Each row has a hidden value. The values are split into ranges, and the tier after each row names the range that its value falls in. Each part has its own value, ranges and names.
[287, 178, -213, 112, -94, -99, 350, -361, -278, 140, -205, -73, -235, -373, 179, -354, 266, 67, 335, 135, -286, -226, -75, -6, -482, 132, -22, -74, 387, 278, 136, -172, 354, -184, -244, -485, -330, -7]  Z
[135, -12, -156, 108, 156, -147, 384, -250, -218, 239, -207, -32, -61, -33, 57, -405, 375, -107, 487, 148, -86, -196, 82, -34, -530, 133, -40, 0, 193, 351, 270, -144, 331, 174, -24, -404, -333, -17]  A
[232, 55, -9, 31, -7, -11, -122, 56, 89, 96, 160, 60, -353, -19, 110, -182, -440, 77, 45, 89, -79, 126, -123, -31, 258, -105, 167, 37, 57, -222, -19, 80, -40, -73, -192, 28, 195, -58]  A
[111, -92, 42, -21, -72, -176, 88, 98, 88, 52, 203, 110, -95, -39, 104, -165, -248, 117, -34, -22, 98, 49, -148, 32, 205, -6, 169, -42, 48, -161, -90, 104, -114, 21, -10, -166, 35, -121]  A
[-74, 20, -39, 191, -100, 609, -429, -162, -255, 81, -179, 189, 162, -178, -215, -208, -126, -157, 304, 333, 8, -74, -244, -306, -191, 447, 12, -226, 203, -16, 167, -157, -216, 281, -152, 327, 88, -36]  M
[-1, -88, 37, -192, -61, -258, 196, 164, 197, 14, 252, 27, 158, 66, 338, 53, -172, 22, -134, -37, 352, 165, 240, -146, 352, 19, -149, -133, 55, -66, -144, 277, -51, -95, 103, -89, -254, 8]  G
[-173, -52, 117, -120, 75, -305, 0, 261, 193, 110, 319, 196, 68, -8, 70, 65, -159, -58, -173, 29, 155, 258, 75, -3, 366, 69, 43, -142, -56, -154, -76, 78, -157, 29, 351, -48, -149, -56]  J
[-89, -106, -102, -29, 236, -467, 598, -201, -141, 244, -169, -11, 171, 82, 69, -267, 645, -168, 386, 107, 100, -90, 344, 27, -521, 202, -200, -11, 123, 447, 285, -70, 328, 230, 305, -514, -659, 69]  E
[77, -46, 39, 21, -137, 121, -80, 158, 59, 46, 253, 136, 46, -83, 243, -150, -418, 98, -38, -47, 117, -1, -129, -225, 375, -3, 124, -247, 87, -180, -167, 123, -185, -56, -94, -96, 91, -196]  G
[-136, -39, -65, 30, 136, -486, 371, -355, -229, 186, -280, -1, 0, -26, 72, -325, 524, -7, 253, 148, -211, 8, 229, 133, -274, 149, -102, 6, 123, 211, 274, -21, 166, 42, 297, -601, -687, 98]  E
[-47, 16, 170, 99, 155, -114, 65, 314, 162, 214, 300, 134, -71, 126, 140, -114, -229, -89, -53, 13, -7, 23, 110, -78, 234, -332, 48, -51, -205, -80, -204, 69, 118, -3, 104, -37, 32, -121]  D
[-146, -79, -116, -65, 225, -379, 531, -151, -117, 260, -93, 55, 230, 87, 54, -192, 600, -187, 371, 107, 177, -48, 369, -50, -486, 276, -218, -87, 155, 467, 293, -104, 262, 243, 315, -429, -613, 72]  E
[-457, 27, 246, 455, -76, 618, -366, -176, -321, 153, -283, 302, 339, -32, -501, -204, 158, -244, 146, 392, -165, -208, -56, -184, -492, 160, -196, -100, -118, 21, -40, -154, -97, 338, 13, 477, -58, 115]  J
[-228, 33, 357, 180, -354, -368, 279, -202, -32, -124, -175, -15, 62, -103, -18, 10, 209, 168, -487, 134, -165, -42, 204, 296, -114, -345, -389, 222, -185, -207, -496, 365, 144, -354, 24, 23, -530, 334]  E
[196, 203, -258, 56, 162, 123, 171, -355, -207, 230, -315, -132, -160, 18, 99, -235, 282, -235, 556, 363, -73, -50, 339, -235, -562, 176, -322, 56, 291, 405, 366, -111, 451, 33, -252, 25, -333, 228]  X
[306, -87, -157, -213, 106, 5, 3, 293, 221, 115, 369, 75, -69, -4, 177, -49, -400, -114, 218, 28, 437, 153, -126, -224, 219, 274, 185, -151, 202, -8, 126, -10, -79, 219, -64, 83, 236, -200]  X
[-656, -217, 416, 384, -305, 121, -106, -322, -353, -62, -423, 267, 568, -96, -482, -203, 432, -3, -195, 268, -120, -204, -104, 154, -361, 179, -216, -32, -206, -157, -220, 104, -292, 270, 300, 115, -479, 167]  E
[-133, 3, 25, 261, 226, -118, 316, -252, -241, 292, -281, 27, 20, 185, -33, -411, 448, -143, 389, 193, -213, -199, 307, -31, -502, -136, -184, 77, -58, 304, 168, -51, 348, 171, 85, -314, -434, 92]  J
[52, 180, -50, -106, -38, 17, -63, 56, 140, 112, 220, 117, -160, -16, 82, 105, -261, -31, -24, 162, 122, 242, 178, -148, 105, 84, -140, -46, 160, -26, 5, 37, 8, -137, -115, 247, 0, 143]  E
[189, -94, 7, -150, 80, 7, -32, 328, 266, 42, 278, 2, 55, 68, 151, 55, -366, -207, 44, 105, 451, 163, 36, -213, 236, 105, -44, -47, 18, -95, -54, 157, 3, 165, -22, 337, 113, -60]  W
[-103, -13, 83, 365, 259, -199, 332, -100, -280, 334, -174, 55, -20, -33, 80, -562, 393, -104, 340, 65, -448, -339, 27, 30, -322, -261, 105, -85, -121, 228, 45, -163, 362, 114, 212, -671, -382, -206]  D
[232, 202, -83, 31, -174, 134, -269, -34, -11, 68, 178, 140, -399, -310, 114, -141, -504, 176, -10, 101, -230, 133, -299, -72, 289, 73, 241, -141, 258, -251, -15, -57, -155, -247, -264, -32, 218, -96]  A
[210, -213, 94, -62, 25, -248, 207, 179, 216, -2, 145, -63, -48, 209, 166, -134, -243, -6, -8, 20, 333, 52, 36, 28, 188, -162, 4, 165, -115, -159, -145, 317, 45, 134, -60, 55, 14, -28]  X
[-290, -194, 270, 390, -165, 542, -313, -214, -277, -31, -425, 128, 406, 23, -477, -243, 118, -221, 127, 409, 60, -232, -178, -91, -451, 212, -194, 64, -156, -110, -82, 66, -149, 470, -70, 588, -52, 130]  X
[-468, -9, 16, -104, -62, 5, 84, 6, 18, 215, 302, 409, 296, 399, 205, -11, -44, 227, -28, -94, 308, 157, 482, -315, 353, 48, -141, -327, 62, 112, 20, 131, -364, -20, 161, -292, -251, 45]  D
[286, 364, -188, 204, -5, 96, -81, -401, -317, 140, -357, -163, -417, -458, 197, -329, 61, -80, 317, 345, -620, -62, -38, -101, -245, 44, -87, -51, 331, 79, 183, -155, 390, -352, -270, -210, -321, 78]  W
[-213, -68, 367, 174, -400, -190, 190, -187, -30, -192, -216, -78, 216, 12, 129, -34, 66, 175, -462, 107, -23, -79, 249, 122, 79, -368, -439, 163, -210, -275, -538, 527, 52, -320, -63, 84, -511, 294]  G
[-39, -21, 65, -133, -246, -256, -22, -65, 89, -81, 102, 93, -65, -84, 131, 35, -226, 216, -273, 65, 91, 253, 5, 82, 377, 93, -31, -17, 103, -286, -124, 253, -252, -199, 24, -35, -193, 109]  Z
[-45, -10, 344, 277, -368, -37, 133, -167, -60, -175, -260, -136, 86, -75, 66, -101, 5, 90, -351, 179, -115, -177, 108, 112, -86, -416, -389, 222, -206, -259, -541, 438, 197, -283, -220, 216, -344, 255]  W
[277, -35, -75, -16, -190, 62, -46, 91, 4, 6, 230, 103, -117, -262, 260, -233, -427, 194, 47, -64, 70, -41, -375, -131, 334, 116, 307, -249, 239, -186, -89, 37, -198, -71, -186, -282, 163, -293]  M
[-73, -35, 61, 281, 253, -237, 491, -17, -211, 319, -109, 32, 115, -79, 53, -437, 513, -214, 346, 62, -226, -371, 78, 7, -523, -142, -7, -99, -70, 369, 18, -195, 468, 180, 238, -562, -427, -173]  D
[86, 323, 41, 199, 12, 242, -462, -48, -1, 183, 83, 133, -550, 11, 56, -169, -575, 83, -3, 232, -467, 219, 17, -120, 366, -313, 79, 44, -7, -320, -23, 37, -36, -301, -286, 204, 239, 76]  J
[-275, -105, -20, -12, -75, 408, -303, -67, -156, 38, -110, 227, 494, -157, -256, 13, 96, -280, 210, 328, 351, 53, -93, -302, -206, 734, -138, -308, 215, 81, 204, -130, -304, 427, 165, 394, -160, 29]  M
[-36, 103, 31, -6, -55, -93, 127, 41, 92, 151, 244, 163, -119, 157, 204, -66, -201, 153, -57, -15, 57, 95, 258, -118, 199, -208, -87, -57, 31, -21, -118, 139, -4, -188, -91, -129, -72, 56]  J
[60, 55, 49, -48, 147, -66, -42, 378, 217, 186, 394, 161, -70, -102, 44, 33, -296, -204, -5, 73, 134, 147, -48, -117, 169, 37, 99, -145, 0, -58, -69, -81, 45, 73, 135, 143, 127, -141]  J
[192, 30, 38, -8, -50, -150, -186, 164, 67, 14, 184, 13, -188, -406, 253, -138, -425, 9, -124, 47, -202, 137, -319, -22, 500, 37, 252, -202, 105, -342, -123, 52, -93, -198, 82, -178, -17, -231]  G
[-27, -256, 87, -171, 66, -336, 289, 225, 218, 33, 213, 5, 263, 240, 281, -37, -79, -55, -40, -54, 477, 108, 253, -109, 293, -13, -120, -55, -77, -37, -105, 324, -36, 140, 212, -114, -263, -41]  G
[-499, 95, 103, 310, 65, 584, -490, -113, -284, 279, -101, 408, 237, 51, -302, -208, -6, -173, 232, 312, -198, -19, 32, -329, -97, 230, -28, -301, -17, 33, 164, -229, -266, 272, 125, 218, -23, -5]  D
[-148, -149, 2, 84, 145, 389, -198, 90, -85, 182, -17, 232, 358, -46, -387, -104, 82, -427, 378, 315, 325, -45, -164, -240, -436, 580, -5, -179, 87, 167, 244, -255, -107, 643, 149, 449, 81, -70]  A
[-132, -121, 472, 291, -133, -381, 215, -1, 41, -95, -206, -99, 39, -50, -172, -105, 150, -70, -395, 200, -178, -107, 24, 384, -179, -456, -255, 374, -418, -304, -508, 351, 262, -61, 126, 212, -354, 212]  E
[-150, 124, -170, 180, -300, 777, -318, -367, -385, 133, -132, 354, 193, -162, -181, -230, -46, 89, 371, 233, 36, -164, -169, -417, -344, 555, -18, -377, 436, 181, 222, -259, -329, 163, -349, 113, 85, 4]  Z
[89, -11, 16, 21, 139, -37, -180, 173, 101, 176, 230, 159, -225, 14, 28, -182, -391, -38, 95, 81, -38, 169, -141, -61, 304, 1, 248, -64, 0, -198, 69, -13, -128, 106, 52, -13, 182, -153]  E

Part 2:
[-233, -312, 203, -223, -18, 295, -427, 146, -471, 439, -271, 109, -175, 500, 91, -283, -40, -214, 341, -154, 5, 328, 529, -292, -256, 186, -142, 175, 275, -193, 199, -31, -52, -262, 199, -33, -339, 9]  S
[101, -233, 51, -126, 64, 263, 152, 146, -16, -212, 158, -54, -118, -152, -35, 97, -34, 126, -116, -53, 89, -48, -462, 225, 112, -13, 115, 40, -186, -90, -28, 202, -59, -24, -36, 106, 134, -163]  U
[164, -79, -276, 277, 63, 221, 125, 65, 116, -325, 152, -221, 35, -162, -86, 106, -313, 132, -59, 310, 67, -301, -288, 202, 72, -285, -49, 204, -378, -88, -100, 183, 3, -12, -255, 47, 224, -132]  V
[-95, -27, 476, -95, -19, -125, 114, 126, -129, 21, 81, -252, -292, -218, 141, 12, -127, -296, 131, -507, -92, 687, 375, -402, -258, 53, 116, -132, 70, 262, 17, -118, 317, -40, 129, 124, 11, 28]  Y
[115, -256, -244, 103, 249, -236, -29, 331, 318, -388, 188, -224, 31, 93, -35, 182, -194, -212, -361, 316, 80, -166, -619, 270, 158, -31, 219, 20, -130, 94, -26, 188, -49, 133, 58, 307, 207, -138]  P
[-31, 25, 416, -45, -142, 177, 241, -42, -101, -73, 250, -300, -279, -281, 52, 81, -264, -105, 305, -363, -17, 599, 513, -437, -286, -191, 62, -136, -253, 174, 36, -152, 383, -114, -126, 112, 132, 68]  U
[68, 22, 42, 567, 91, -446, 330, 505, 315, -121, 634, -371, -314, -228, 86, 117, -374, -352, 175, 87, 139, 539, 532, -348, -473, -274, 115, 50, -410, 161, -223, -89, 304, 120, -136, 157, 83, 191]  F
[22, -294, 330, -352, 8, 276, 199, 85, -191, -337, 70, -27, -353, -94, -23, 110, 20, 317, -158, -347, 16, -35, -522, 328, 131, 191, -19, -230, -1, -121, 8, 107, -2, 78, 76, -36, 130, -289]  Y
[-45, 102, 133, -20, 280, 284, -77, -240, -299, -96, 84, -124, 38, 28, 138, -70, -333, 31, -194, 96, 15, -265, -165, 142, 188, -187, -51, -122, 71, 78, 46, 49, 168, 153, 104, -24, 33, 52]  P
[-74, -96, 168, -191, 48, 41, -193, 175, 21, -139, 97, 53, 2, 444, -277, 257, -184, -511, 19, -28, -73, 421, -89, -292, 157, -164, 305, -100, -88, 258, 91, -142, 6, -48, 141, 256, -14, -73]  H
[155, 190, 381, 156, 54, 200, 418, 161, -410, -92, 481, 116, -496, -552, -86, 111, -50, 215, -14, -344, 128, 168, -69, 74, 47, -173, 101, -58, -248, 123, -297, 106, -17, 210, 31, -266, -37, -21]  S
[-249, -490, 161, -196, -85, 261, -217, 185, -120, 224, -107, -168, -198, 514, 194, -232, -177, -91, 433, -66, 52, 361, 623, -280, -489, 165, -246, 77, 62, -367, 243, -115, 171, -295, -27, 106, -131, 9]  F
[-8, -358, -266, -27, 149, 302, -170, -170, -19, -12, -262, -489, 173, -110, 430, -322, -252, 208, -75, 271, 77, -438, -116, 264, -146, 93, -236, 230, 77, -280, 221, 306, 170, -190, -118, 204, 195, -32]  U
[-77, -18, 207, -122, 13, 166, -130, -178, -236, -56, -218, -258, -29, -55, 90, -59, -243, -121, 34, -207, -151, 147, 127, -174, -8, -27, -63, -42, 130, 149, 126, -14, 227, -89, 62, 69, 67, -68]  Y
[-7, -275, 129, -401, 198, 430, -41, -156, -257, -166, -165, -80, 6, -74, 185, -96, -7, 298, -334, -117, 26, -391, -719, 476, 278, 188, -29, -70, 192, -151, 127, 270, -22, 16, 138, 54, 117, -206]  P
[-183, -473, 251, -529, 50, 443, -244, -37, -344, 120, -265, -34, -128, 321, 220, -221, 20, 132, 27, -212, 37, -7, -116, 131, -56, 328, -121, -55, 292, -283, 282, 92, 19, -178, 174, 78, -70, -130]  H
[2, -107, 321, -277, -67, 389, 170, -41, -71, -240, 208, -65, -146, -26, -137, 203, -153, 5, 85, -229, 0, 283, -124, -105, 75, -164, 145, -170, -257, 55, 63, -54, 138, -79, -74, 134, 152, -103]  U
[123, -202, -50, -80, 154, 150, 314, 118, 476, -575, 412, -263, 118, -54, -87, 343, -254, -14, -260, 188, 73, -72, -727, 238, 208, -260, 258, -123, -450, 4, -20, 91, 141, 61, -188, 375, 399, -137]  F
[202, 131, 100, 408, -79, -207, 298, 258, -70, -332, 123, -217, -382, -571, -188, 167, -179, 22, 6, -242, -130, 170, 2, -44, -25, -131, -71, 72, -205, 196, -292, 121, 60, 122, -76, -165, 121, -213]  T
[-142, -127, 91, -130, -53, 151, -328, -85, -99, -116, -388, -194, 85, 378, -128, -2, -295, -275, 144, -49, -280, 145, 166, -260, 43, -62, -179, 1, 141, 29, 187, -87, 156, -180, 39, 99, 10, -180]  T
[-212, -245, 190, -112, 47, 272, -397, 96, -622, 508, -303, 73, -233, 300, 233, -414, -35, -67, 274, -172, 34, 162, 551, -172, -287, 240, -247, 220, 376, -216, 139, 53, -44, -187, 230, -165, -372, 40]  H
[-308, -413, 293, -356, 199, -50, -224, 19, 77, 178, -382, -459, 138, 219, 540, -362, -121, -283, 8, -258, -186, 300, 178, -167, -302, 353, -195, -45, 511, -190, 304, 26, 426, -199, 221, 342, -20, 21]  T
[48, 29, 236, 17, 15, -59, 98, 301, -14, -314, 171, 103, -204, 76, -384, 327, -116, -269, -57, -207, -144, 325, -271, -105, 223, -160, 169, -94, -143, 210, -164, -52, -54, 108, 102, -2, 1, -219]  B
[-63, -154, 58, -25, -59, 191, -129, -194, -152, 3, -147, -473, -73, -99, 251, -171, -338, -32, 205, -30, -13, 126, 465, -230, -290, -29, -148, 27, -3, 29, 221, 9, 328, -199, -103, 159, 147, 41]  S
[-98, -246, 159, -365, 124, 182, -78, -139, 130, -389, -129, -294, 135, 241, 37, 104, -249, -82, -202, -43, -156, -54, -454, 109, 199, 9, -2, -249, 80, 3, 213, -5, 240, -18, 55, 284, 240, -190]  B
[-118, -217, -1, 43, -3, 247, -103, -15, -59, 173, -150, -340, 44, 25, 282, -244, -269, -79, 273, 7, -4, 172, 455, -233, -360, -33, -192, 241, -14, -183, 135, 24, 252, -269, -133, 124, 15, 52]  V
[-208, -253, 364, -377, -96, 107, -216, -23, -120, 59, -170, -248, -112, 272, 98, -27, -172, -362, 239, -330, -110, 607, 417, -458, -232, 101, 74, -138, 134, 142, 287, -183, 286, -241, 110, 279, 19, -14]  P
[12, -326, 75, 103, -27, -47, 152, 464, 65, 102, 142, -163, -271, -170, 144, -77, -4, -98, 194, -180, 98, 421, 208, -133, -388, 119, 25, 251, -131, -159, -79, 117, 39, -157, -50, 108, -30, -35]  F
[-46, -192, 236, 166, -79, -108, 326, 294, 274, -295, 557, -396, -402, 76, 34, 178, -412, -114, 308, -30, 112, 532, 547, -320, -483, -196, -23, -230, -435, -22, -9, -249, 417, 30, -222, 173, 190, 74]  F
[-88, 66, 148, -47, 221, 160, -239, -57, -350, 197, -300, -3, 140, -28, 115, -191, -94, -232, -112, -162, -169, 22, -105, -55, 164, -2, -28, 183, 328, 89, 3, 142, 20, -45, 243, -24, -169, -35]  B
[79, -429, -295, 31, 280, -140, -135, 394, 169, 20, -67, -198, 88, -72, 249, -144, 42, -142, -303, 209, 132, -174, -544, 321, -9, 234, 146, 328, 111, -125, 18, 413, -156, -62, 131, 302, 48, -90]  S
[-116, -196, 24, -160, 123, 297, -361, 18, -304, 81, -152, 69, 2, 464, -31, -92, -168, -136, 16, 114, 6, -79, -35, 8, 94, -1, -49, 64, 142, -83, 147, 37, -82, -73, 153, 23, -139, -65]  H
[-46, -268, 89, 63, 75, -211, -99, 488, -40, 98, 124, -39, -279, 178, 24, -17, -48, -334, 84, -76, 76, 409, 178, -169, -232, 125, 118, 108, 31, 26, -24, 30, -44, -31, 164, 117, -136, -17]  H
[-144, -343, 139, -528, 180, 661, -325, -128, -419, 149, -268, 192, 103, 412, 89, -192, 33, 121, -105, -31, 35, -267, -450, 277, 258, 154, -50, 48, 267, -296, 232, 183, -154, -144, 206, 35, -138, -129]  S
[24, -190, 5, 40, 156, -41, -106, 328, -171, 20, -157, 43, -115, -26, 1, -80, 43, -89, -158, -104, -54, -29, -338, 176, 88, 170, -19, 219, 192, -65, -104, 240, -183, 13, 199, -48, -125, -194]  B
[167, 122, 160, 240, -336, -17, 121, 243, -203, -456, 224, 42, -550, -41, -652, 472, -269, -122, 265, -200, -99, 425, 247, -323, 48, -311, 86, -97, -459, 361, -189, -182, -77, 49, -134, -184, 90, -287]  Y
[-19, -115, 222, -10, 7, -179, 35, 262, 31, -108, -53, -189, -157, -112, -22, 69, -84, -295, 11, -307, -156, 433, 9, -202, -77, 64, 72, 18, 59, 150, -41, 19, 123, -45, 109, 128, 28, -135]  B
[-129, -363, -109, -50, 292, 24, -138, 245, 257, 222, -62, -258, 300, 159, 396, -238, -105, -339, -59, 145, 53, 139, -103, -35, -202, 84, 79, 310, 112, -202, 111, 169, 134, -199, 61, 389, -21, 95]  V
[-19, -132, 350, -275, 68, 343, 96, 29, -334, -192, -25, 110, -242, -19, -79, 44, 2, 229, -130, -330, -73, -69, -448, 257, 233, 93, -85, -138, 97, -119, -43, 101, -46, 84, 140, -160, -20, -253]  B
[161, -179, 91, -80, -3, 153, 173, 170, -164, -357, 101, -18, -324, -258, -148, 175, -7, 238, -192, -174, 48, -114, -550, 322, 189, 64, 73, -39, -135, 18, -103, 205, -140, 90, 18, -55, 148, -294]  P
[-214, -464, 220, -311, 177, 81, 99, 222, 415, -77, 247, -320, 81, 370, 314, -10, -199, -252, 45, -24, 73, 398, -28, -117, -285, 53, 97, -133, -77, -229, 195, -106, 366, -124, -19, 468, 132, 70]  V
[86, 245, -120, 483, 59, -434, -128, 354, 192, -301, 282, -85, -38, 237, -468, 406, -445, -750, 22, 250, -121, 425, 178, -457, 105, -482, 308, 45, -320, 557, -172, -183, 21, 129, 26, 160, 29, -18]  Y
